What each symbol does to the elements:
τ: q276->q371, q610->q185, q635->q666, q935->q728, q928->q95, q401->q494, q255->q610, q862->q735, q474->q146, q371->q821, q363->q328, q398->q302, q666->q755, q884->q107, q728->q450, q927->q498, q852->q27, q973->q852, q919->q19, q913->q12, q87->q551, q755->q635, q181->q856, q12->q611, q627->q927, q498->q627, q735->q201, q589->q928, q368->q87, q35->q181, q821->q276, q982->q363, q107->q819, q856->q35, q201->q862, q490->q398, q199->q919, q450->q935, q40->q727, q551->q368, q611->q913, q53->q401, q494->q53, q95->q589, q19->q199, q819->q884, q328->q982, q594->q40, q146->q609, q302->q490, q185->q255, q27->q973, q727->q594, q609->q474
χ: q276->q201, q610->q494, q635->q856, q935->q884, q928->q450, q401->q498, q255->q401, q862->q919, q474->q302, q371->q862, q363->q852, q398->q368, q666->q35, q884->q95, q728->q107, q927->q185, q852->q12, q973->q913, q919->q371, q913->q982, q87->q474, q755->q181, q181->q594, q12->q363, q627->q610, q498->q255, q735->q19, q589->q728, q368->q609, q35->q727, q821->q735, q982->q973, q107->q589, q856->q40, q201->q199, q490->q551, q199->q276, q450->q819, q40->q635, q551->q146, q611->q328, q53->q927, q494->q627, q95->q935, q19->q821, q819->q928, q328->q27, q594->q755, q146->q490, q302->q87, q185->q53, q27->q611, q727->q666, q609->q398
δ: q276->q494, q610->q199, q635->q819, q935->q727, q928->q856, q401->q821, q255->q19, q862->q927, q474->q611, q371->q53, q363->q398, q398->q363, q666->q884, q884->q666, q728->q594, q927->q862, q852->q368, q973->q551, q919->q185, q913->q146, q87->q27, q755->q107, q181->q589, q12->q609, q627->q201, q498->q735, q735->q498, q589->q181, q368->q852, q35->q95, q821->q401, q982->q490, q107->q755, q856->q928, q201->q627, q490->q982, q199->q610, q450->q40, q40->q450, q551->q973, q611->q474, q53->q371, q494->q276, q95->q35, q19->q255, q819->q635, q328->q302, q594->q728, q146->q913, q302->q328, q185->q919, q27->q87, q727->q935, q609->q12
β: q276->q199, q610->q627, q635->q40, q935->q95, q928->q819, q401->q255, q255->q498, q862->q371, q474->q87, q371->q919, q363->q12, q398->q609, q666->q727, q884->q935, q728->q589, q927->q53, q852->q363, q973->q982, q919->q862, q913->q973, q87->q302, q755->q594, q181->q755, q12->q852, q627->q494, q498->q401, q735->q821, q589->q107, q368->q398, q35->q666, q821->q19, q982->q913, q107->q728, q856->q635, q201->q276, q490->q146, q199->q201, q450->q928, q40->q856, q551->q490, q611->q27, q53->q185, q494->q610, q95->q884, q19->q735, q819->q450, q328->q611, q594->q181, q146->q551, q302->q474, q185->q927, q27->q328, q727->q35, q609->q368
ψ: q276->q363, q610->q609, q635->q255, q935->q201, q928->q821, q401->q490, q255->q146, q862->q27, q474->q755, q371->q328, q363->q95, q398->q35, q666->q610, q884->q199, q728->q862, q927->q87, q852->q935, q973->q450, q919->q611, q913->q819, q87->q594, q755->q185, q181->q53, q12->q884, q627->q368, q498->q551, q735->q973, q589->q371, q368->q727, q35->q494, q821->q982, q982->q928, q107->q919, q856->q401, q201->q852, q490->q856, q199->q12, q450->q735, q40->q498, q551->q40, q611->q107, q53->q302, q494->q398, q95->q276, q19->q913, q819->q19, q328->q589, q594->q927, q146->q635, q302->q181, q185->q474, q27->q728, q727->q627, q609->q666
ξ: q276->q95, q610->q666, q635->q146, q935->q852, q928->q982, q401->q856, q255->q635, q862->q728, q474->q185, q371->q589, q363->q276, q398->q494, q666->q609, q884->q12, q728->q27, q927->q594, q852->q201, q973->q735, q919->q107, q913->q19, q87->q927, q755->q474, q181->q302, q12->q199, q627->q727, q498->q40, q735->q450, q589->q328, q368->q627, q35->q398, q821->q928, q982->q821, q107->q611, q856->q490, q201->q935, q490->q401, q199->q884, q450->q973, q40->q551, q551->q498, q611->q919, q53->q181, q494->q35, q95->q363, q19->q819, q819->q913, q328->q371, q594->q87, q146->q255, q302->q53, q185->q755, q27->q862, q727->q368, q609->q610

The rows follow the links: the fewer symbols apart two elements are, the more alike their rows tend to be.

Each row is also shifted at random along 2 hidden directions that mean nothing.

Row, then element:
[ -54,   67,   55, -122,  107,   89,  -83,  -41,   21, -252, -132, -181,   97, -237,   77,  124,  -93,   75,  -88,   83,  -55, -135,  -53,   58,  263,  157,  185,  147,   87,   69,   99,   70,  361,   25,   74,   65, -120,   73,   25,    3,   20, -137,  -34,  173, -134,  -34,  170,   73,  -82,   -3,  216,    5,  -77,  -95,   75,   46,   89,   21,   -3,  -55,  -57,   15,   72,  -94,  -82]; element q185
[ -49,  113,   30, -146,  -77,  121,  -16,    7,  -45,   -1,   -8,   95,   13,  106, -107, -101,  -17,  -19,  -31,  -23,  -71, -103, -110,   36,   52,  -11,  -36,  -37,   54,  -43,  109, -132,   23,  109,  -44,  -83,   14,   15,   84, -146,  -38, -147,   37,   87,   52,   49,  100,   69, -114, -101,  -37,  -86,  -41,  107, -109,   21,  -13,  -16,  -15,   32,   78,   12, -107,   81,  183]; element q401
[ -60,   28, -119,   31,   62,  -68,   86,  122,  192,  -79,   33,  -51, -117,   85,   69,  -43,    7,   -6,   93,  104,  -46,  128,  170,   -8, -233, -101,  -85, -140,    2,   15, -208,    1,  -43,  -99, -141,   34,   48,  137,    9,  118, -102,  -71, -165,   -3,  125,   55, -127,  -13,    6,  -27,  -16,  123,  108,   40,   73,  133,  -99,   67,   50,  -58,  -86,    1,   80, -115,   49]; element q819
[ -63, -142, -178,  -24,  126,   27,   41,  -76,  116,   63,  -89,  110,   11,   27,  -21,   30,   12,  -18,   77,  206,   78,  140,  -21,   73,    1,   27,  -30,  -32,  -71,   55,   26,   44,   67,  -11,  -23,   50,  -27,  -85,    7,  221,  108,   59,  -80,   34,  -66,   73,  -39,   29,  -70,   15,   77,   48,  117,  -72,  116,  -35,   38,   13,    1,  -25,  -91,  -49,  101,   39, -135]; element q107
[  76,  252,   79,   57,   19,  -62,   26,  137,   43,  -74,  -13, -127,  -39, -208,   -4,   25,   24,   85,  -91, -102,    3, -121,   65,  120,  -10,   42,  -31,   67,  -41,  -43,  -97,   69,  174,  -56,  -84,   81,   85,  162,   72,   68, -166, -165,   -4,   74,   28,   83,   60,   40,   24,    7,    6,   13,  -50,  -17,   65,   97,   20,  -11,   16,  -91,  -55,   96,  -84,  -85,  146]; element q146
[  -8,  -68,  -36,   19,  -41,  -36,   48,   71,   41,  -49,    6,   17,  -42,   71,  -63,  -75,  -41,  -17,   54,   35, -119,   90,   74,   18, -110,  -81,  -43, -244,  -44,   77,  -32,  -20,  -32,    7,   46,  -68,   58,  103,  -43,  152,   42,  -50,  -21,    2,   81,  114,  -54,   62,  -62, -102,  -22,   18,  207,   87, -144,  125,   -7,   59,   74,   -3,  -10,   49,    7,  -47,   64]; element q928
[  17,   29,    0,  -41,   -2,   98,   10,   11,  -93,   52,   63,  133,   59,   73,   17,  -68,  -20,    0,   22,  -69,  137,   18, -108, -103,  -53,   -2,  -30,  108,   88, -143,    9,  -74, -152,  104,   19,  -34,  -76,  -71,   73, -287,  -23,   74,  -15,  -23,   33, -210,   32,  -92,   -3,  -25,  -42,  -92, -245,   28,  -64, -109,  -34,  -15,  -38,    9,   47,  -45,   60,   26,   44]; element q627
[ 142,  107,  143,   94,  -11,  -33,  -81,  -36, -125,   43,  -75,    6,   61,  -88,  -27,   42,   31,  -92,   38, -153,  -19, -194,  -73,  -29,  257,  102,   37,   77, -119,  -13,  216,   16,   56,   41,  135, -106,   64,  -54,   98,  -15,   32,   20,  154,   41,  -12,   54,  101,   85,  -19,   51, -137,  -90,  -82, -133,   27,    3,   57,  -11,    2,   75,   22,  134, -144,  -14,   21]; element q398
[  21,   37,  -68,   -5,   -5,   67,  -15,  -29,  -33, -122,  -70,    9,   43, -108,  -86,  -47,  -32, -131,  -69,  -60,  -47,  -85, -120,  -32,  -27,   55,   70,  -62,   44,   45,   85,   51,   75,  140,   62,  -25,   78,  -27,  -86,   96,   -4,   93,   -2,  120, -101,  143,  131,    0, -194,  -88,  -26,  -82,   64,  -37,  -50,  -63,   13,   34,  -14,   70,  -28,  -10,   18,  112,  -74]; element q181
[  51,  228,   34,   16,  -46,  -57,  136,  147,  156, -157,   50,  -72,   98,  -91,   51,  -24, -193,   12,  -61,  -50,   14,  -11,  -40,  -55,  -40,   32,   42,  -64,   78,  -61,  -21,   32,    5,   36,  133,   47,   10,  225,   13,   63, -109,    1,    6,    4,   91,  -28,   18,  -51,   68, -106,   -9,  -44,  -87,  -16, -103,    8,   -4,  -24,   39,  -70,   71,  -55,   26,  -28,    8]; element q40
[ -72, -112,   17,  -57,  135,   45, -115,   22,   25,    3,   54,   -8,  -75,   88,  185,   64,   90,  121,   85,  147,  -14,   13,  155,  -58,   81,  -51,  -57,  108,   51,   66,   15, -131,   60,  -67,  -36,  -39,  -91,  -69,   32, -120,   71,   -7,  -12,   -2,   22,  -14,  -95,   93,   27,   45,   55,  145,  -40,  -29,   89,   70,  -10,   53,   44,  -49, -118,   79,   67, -161,  -25]; element q199
[ -43,   12,  -15,   16,   14, -117,   49,    3,   67,  212,  -36,   94,  -70,    5,   29,   40,   79,   85,   96,   66,  121,   59,  101,  194,   63,   38,  -56,  -76,  -83,   14,  -43,   -8,   -6, -137,  -99,  -27,  101,    7,   75,  112,    2,  -99,   48,  -52,   54,   27, -154,   74,   44,  115,    9,   23,  110,  -18,   79,   54,   77,  -40,  -79,  -64,   26,   97,  -40,  -10,  144]; element q913
[  12,   84, -153,   -5,  -41,   18,   66,  -16,   70,   15,  -48,   95,  164,  -50,  -65,  -43,  -96, -127,  -79,   44,   95,   44, -183,  -87,  -19,   77,   65,  -19,   14,  -78,   41,  100,  -91,   86,  146,    3,  -36,  -26,   20,   25,    9,   89,  -24,   35,  -38,  -41,   60,  -99,  -49,  -42,   69, -124, -112,    6,  -61, -206,    2,  -29,   54,    3,   48, -152,  110,  136, -175]; element q594
[  65,  202,  -28,    1, -113,  -72,   69,   29,    1,  178,  -56,   17,   86,  -40,  -62,   13, -148,   43,  -52, -100,  108,   13,  -82,   63,  118,  113,    7,    8,  -11, -150,   79,   24,  -31,  -24,  -41,   34,   30,  108,  162,  -60,  -34,   -4,  134,  -21,   49,  -66,   49,  -33,  103,   32,  -47, -106, -105,  -25,  -21, -149,   75,  -66,  -34,  -32,  191,    4,  -79,  202,   74]; element q551
[  24,  129,   96,   96,   88,  -93,    6,   71,   39, -292,   41, -381,  -58, -228,   12,  122,  115,  -28, -210,  -65, -111, -201,   54,   12,  -69,  -79,   93,  167,   25,  -54, -213,  241,  120,  -41, -197,  161,  -19,  177, -122,   73, -138, -153, -107,   72,  -98,   69,  152,  -69,   20,   13,  -17,  118,  -46,  -46,   39,   83,  -28,   16,   17, -104, -159,   47,  -12, -172,  -17]; element q474
[ -45,   18,   28,  -76,  -13,  110, -106,  -34, -158, -245, -131, -154,   48,  -89,    5,   34,  -54,    1, -143,  -47, -205, -217, -102,    0,  228,   92,  144,   90,  138,   18,  122,  106,  250,  104,   89,   26, -125,   24,  -39,  -38,   49, -101,   71,  134, -150,   60,  259,   70,  -82,  -41,   67,  -81,   44,  -36,  -40,   88,   72,   17,   38,   63,  -73,   13,  -35,  -48,  -94]; element q53
[  81,  186,   20,   -9,  -72,  -35,   39,  -21,  -38,   92,  -87,  114,   55,   33, -171,  -94,   20,  -11,    6,  -71,   35,  -65, -127,  140,  101,  107,   -2,  -52,  -73,  -49,   78,  -43,   10,   64,  -10,  -13,  135,   60,  148,   26,  -31,  -94,  122,   62,   55,   93,   37,   87,  -54,   19, -110, -136,   37,   -4,   13,    7,   18,  -25,  -64,   10,   78,   28, -181,  160,  121]; element q490
[  -4,   -4,  108,  -19,  -10,  107,  -98,   14, -122, -174,   55,  -73,    0,  -16,   63,  -60,   15,  -26,  -13,  -99, -117, -167,   20, -114,   29,  -52,   49,   49,   91,   15,   85,  -94,   62,  177,   30,  -75,  -49,    4,  -45, -148,  -53,  -62,   25,   53,  -52,  -25,  112,   57,  -68,  -51,  -67,  -52,  -78,  -55,  -53,  142,  -38,   50,   -8,   83,  -36,   85,  -62, -124,   53]; element q494
[ -43, -105,  103,   35,   35,   33,  -34,  122,   28, -138,  189, -136,  -95,   53,  191,  123,    1,   97,  -72,   16, -141,  -36,  190, -168,  -23, -158,   -7,   73,  105,    7, -128,  -27,  -40,  -33,    4,  -15, -179,   44,  -75, -243,  -15,   20,  -30,  -98,  -19, -105,  -64,  -96,  194,  -35,  -51,  162,    4,   55, -102,  139,  -59,   42,  129,  -10,   -8,  -26,   75, -200,  -44]; element q201
[  93,   38,   75,  -15,   10,   36,  -70,  -17,  -49,  -81,  -11,   91,   25,  -12,  -20, -127,  -44, -132,   42,  -91,   55,  -69,  -92, -104,   10,   98,    1,  -14,  -34,   51,  195,  -71,    4,  138,  204, -109,   99,   -8,   24,   26,   57,  172,   11,  116,  -20,    1,   38,   71, -101,  -57,  -67,  -96, -103, -127,    8,  -29,   -3,   32,   22,   50,  -88,   89,    4,   -5,  -26]; element q35
[ -29,   71,  -44,   92,  158,   36,   62,  -22,  112, -221,   11,  -68,  -13, -204,   10,  -19,  -23,  -97,  -33,   45,  -41,  -93,   10,  -12, -137,  -42,   89,   68,   63,   -3, -106,   93,   70,   59,  -80,  125,   12,   90,  -85,  140,  -81,  -51, -178,  115,  -59,  -19,  143,  -18, -124,  -83,   69,   85, -100,   17,   17,   -8,  -36,  -29,  -28,  -43,  -60,  -37,  158,  -51,  -98]; element q755

Start here and follow the symbols in turn, left to right. Where do you end up?
Answer with the element's name.
[ -47,  -87,   92, -203,  -86,   41,  -81,  124,  -25, -122, -153, -127,   66,  -50,   24,  120, -101,  222,   68,   86, -233,  -79,   74,   14,  385,  123,   61, -129,   23,  167,  116,  -27,  256,  -57,  161, -118, -151,  115,   54,  -38,  199, -144,  140,   81,   52,  160,   41,  130,   55, -137,  138,   -9,  205,  -68,  -24,  231,  134,   56,  100,   40,   -2,   67, -130, -147,   23]
ξ ψ τ: q276
[ -13,  -95,  -62,   55,   73,  -88,  -49, -124,  -21,  275,   11,  121, -125,  104,    9,   20,  136,  -39,  125,   11,  153,  107,  107,  109,  -30,  -17, -116,   19, -135,   25,  -12,  -37,  -94, -106, -113,  -83,  154, -170,   64,   51,    5,   43,   -4,  -65,   32,  -43, -184,   -6,   -4,  156,  -89,   85,  -33,  -33,  199, -101,  -33,  -29,  -54,  -91,  -36,  100,   13,   20,  -13]
β ψ: q935
[  38,  106,   38,   77,   84,  -50,  -40,  -67,  -39,   64,   98,   -6,  -29,  -91,   15,  -41,  108,  -76,   10,  -73,  150,  -74,   26,   59,  -59,   43,  -14,  161,  -98,  -36,   13,  -10,   -1,    7,  -92,   -9,  103,  -80,   93,  -24, -124,   -1,  -12,   27,    9, -132,   -9,   28,  -46,  121,  -29,   21, -200,  -74,  127,  -42,  -10,   24, -102,  -40,  -25,   83,  -62,   33,   36]
τ β: q87
[   3, -172,    5,   57,   18,   -8,    8,  -17,  -39, -243,  -47, -206,  -13,   14,   49,   54,  -52,    0,  -29,   25, -231,   -5,   71,  -47,  -35,    1,   83,  -87,   42,  161,  -43,   84,  109,   59,  119,  -11,  -25,   24, -182,  182,   49,   33,  -33,    7, -105,  171,   96,  -16,  -36,  -81,    2,   82,  274,   30, -100,  165,  -41,   40,  106,   61,  -99,   35,   69, -111, -147]
β δ τ: q635
[-168, -181, -110, -184,   61,   48, -110,  -99,  -40,  -15,  -85,   25,    5,  -39,   61,  112,  -26,   84,   18,  138,  -80,   47,    0,  110,  231,   30,   49,   85,   72,   73,   23,   16,  177,  -50,   38,  109, -163,  -88,   12,   51,  101,  -84,  -52,   48,  -41,   55,   62,   83,  -21,   23,  173,   81,   71,  -49,  110,   38,   59,   46,  -29,   -2,  -64,  -13,   54,  -54,  -56]
τ δ τ: q610
[ -10,  -46,  -14,   67, -103,  -71,  104,   22,   -9,  156,  116,  -30, -153,  145, -119,  -20,  108,   54,   11,  -66,  -99,   95,  114,  107, -134, -100, -109, -124,  -62,  -38, -141,   11, -161,  -17, -154,  -61,  127,    3,  -52,   24,  -92,  -69,   31,  -61,   24,  105,  -74,    6,   44,    6, -198,    9,  210,  164,  -87,   74,  -46,   26,  -15,   53,   25,   42,  -89,   61,  170]
ψ τ: q95
[ -55,  -69,   47,  -55, -123,   83,   41,  136,  107, -112,  120, -214, -109,   39,  106,  130,  -40,  153,  -44,   62, -157,   41,  149,  -57,  -59, -178,  -38,  -58,  138,  -31, -189,    6,  -41,  -92,  -89,   59, -116,  164,  -57, -127,  -19, -113,  -76, -160,   87,  -24,  -70,  -72,  187,  -68,   -8,  122,  103,  164, -166,  172,  -24,   -3,   32,  -23,   65,  -87,  -20, -104,  124]
τ δ β: q494
[ -30,    1,   85,  -51,  -46,   61,  -29,   94,  -52, -225,  -13, -169,   81, -124,   79,   69,  -91,  112, -201,   30, -136, -102,  -70, -132,  143,   19,  139,  147,  128,  -21,  -42,  110,  153,   53,   67,  111, -174,   79,  -55, -112,   12,  -39,  -16,   -8, -115,  -42,  175,  -83,   34,  -84,   93,  -24,  -76,  -22,  -52,   -4,   36,  -16,  -26,   -1,   26,  -77,  -21,  -67,  -83]
ψ β: q302
[ -26, -147,   -9,  108,  -73,  -59,   45,    4,  -14,   57,   -7, -122,  -24,  -15,  -15,  176,   32,   70,  -78,   35,  -48,   82,   48,   12,    2,  -69,    0,   -8,   19,   23, -194,  142,  -75,  -92,   -8,   66,  -71,   32, -129,   40,   25,   -1,   12, -178,  -49,   -5,  -17, -121,  171,  100,  -34,   30,  162,   50,  -57, -134,   28,  -47,  -14,  -42,   41,  -68,  -29,   42,  -43]
δ β: q302
[  38, -102,  -14,   54,   44,   30,  -44,  -55,   26,   77,   18,  131,  -26,  144,  -13, -103,  -15,  -77,  107,  -17,   -5,  101,   38, -121,  -91,  -15,  -75,  -94,  -92,   95,   75,  -98, -115,   36,  143, -172,   64, -122,  -24,   41,   61,  184,    2,    9,   45,   37,  -94,  -14,  -83,  -16,  -54,   38,  159,  -20,  -22,   61,  -90,   80,   55,   90,  -32,   78,   15,   13,  -14]
δ τ: q181
[-148,  -46,  -89, -160,   25,   76,   35,  -35,   67,  192,   35,  214, -112,  200,    5,  -47,  116,   61,  137,  187,   94,  120,   55,   67,  -65,  -40,  -82,  -35,  -11,    3,  -76, -158,  -99,  -36, -172,  -29,    9,  -22,   56,  -63,  -47,  -79, -104,   10,  135,  -41, -157,    7,  -33,   51,   75,   12,    6,  177,   46,   47,  -11,    3,  -39,  -23,   45,  -50,  -14,   35,  145]
δ χ: q401
[ -51, -176,    8,  -93,  -69,   81,  -53, -121, -136,  301,   27,  301,  -44,  300,    6, -111,  173,  -54,  165,   68,   72,  100,   -9,  -29,  -38, -102, -138,  -48,  -33,   40,  128, -185, -179,   59,   17, -147,   35, -286,   62, -159,   65,  101,   -2,  -87,   49,  -91, -142,   73,  -80,    0,  -33,  -86,   43,   86,    4,    1,  -65,   77,  -64,   52,   79,    4,   22,   83,  113]
ψ β ψ: q884
[-101,  170,   12, -153,   37,   94,   98,   36,   79,   32,   51,  119, -130,   33,  -65,  -55,  101,  -39,    2,   49,   64,  -17,   11,   49, -170,  -97,  -20,    2,  138,  -64, -159,  -95,  -50,   90, -268,   86,  104,   70,   68, -101, -163, -161, -171,   24,   68,  -43,  -21,   10,  -49,   22,   50,   -5, -183,  107,  -25,   17,  -92,   18,  -55,  -82,   71,  -75,   23,   49,  213]
β ψ: q551
[  74,  138,   36,   -9,  177,  -45,  -87,  -36,   43, -106, -126,   55,   94, -195,  117,  -20,  -45,  -91,   30,    8,   79, -106,  -32,  -72,   44,  153,   40,   72,  -91,   25,  154,  -65,  144,   19,  115,  -57,   29,    4,   94,   68,   14,   63,  -62,  120,   46,  -45,   16,   88, -142,   38,   39,   29, -219, -253,   84,   61,   58,   49,  -23,  -12,  -66,  114,  101,  -80, -103]
τ β ξ: q87
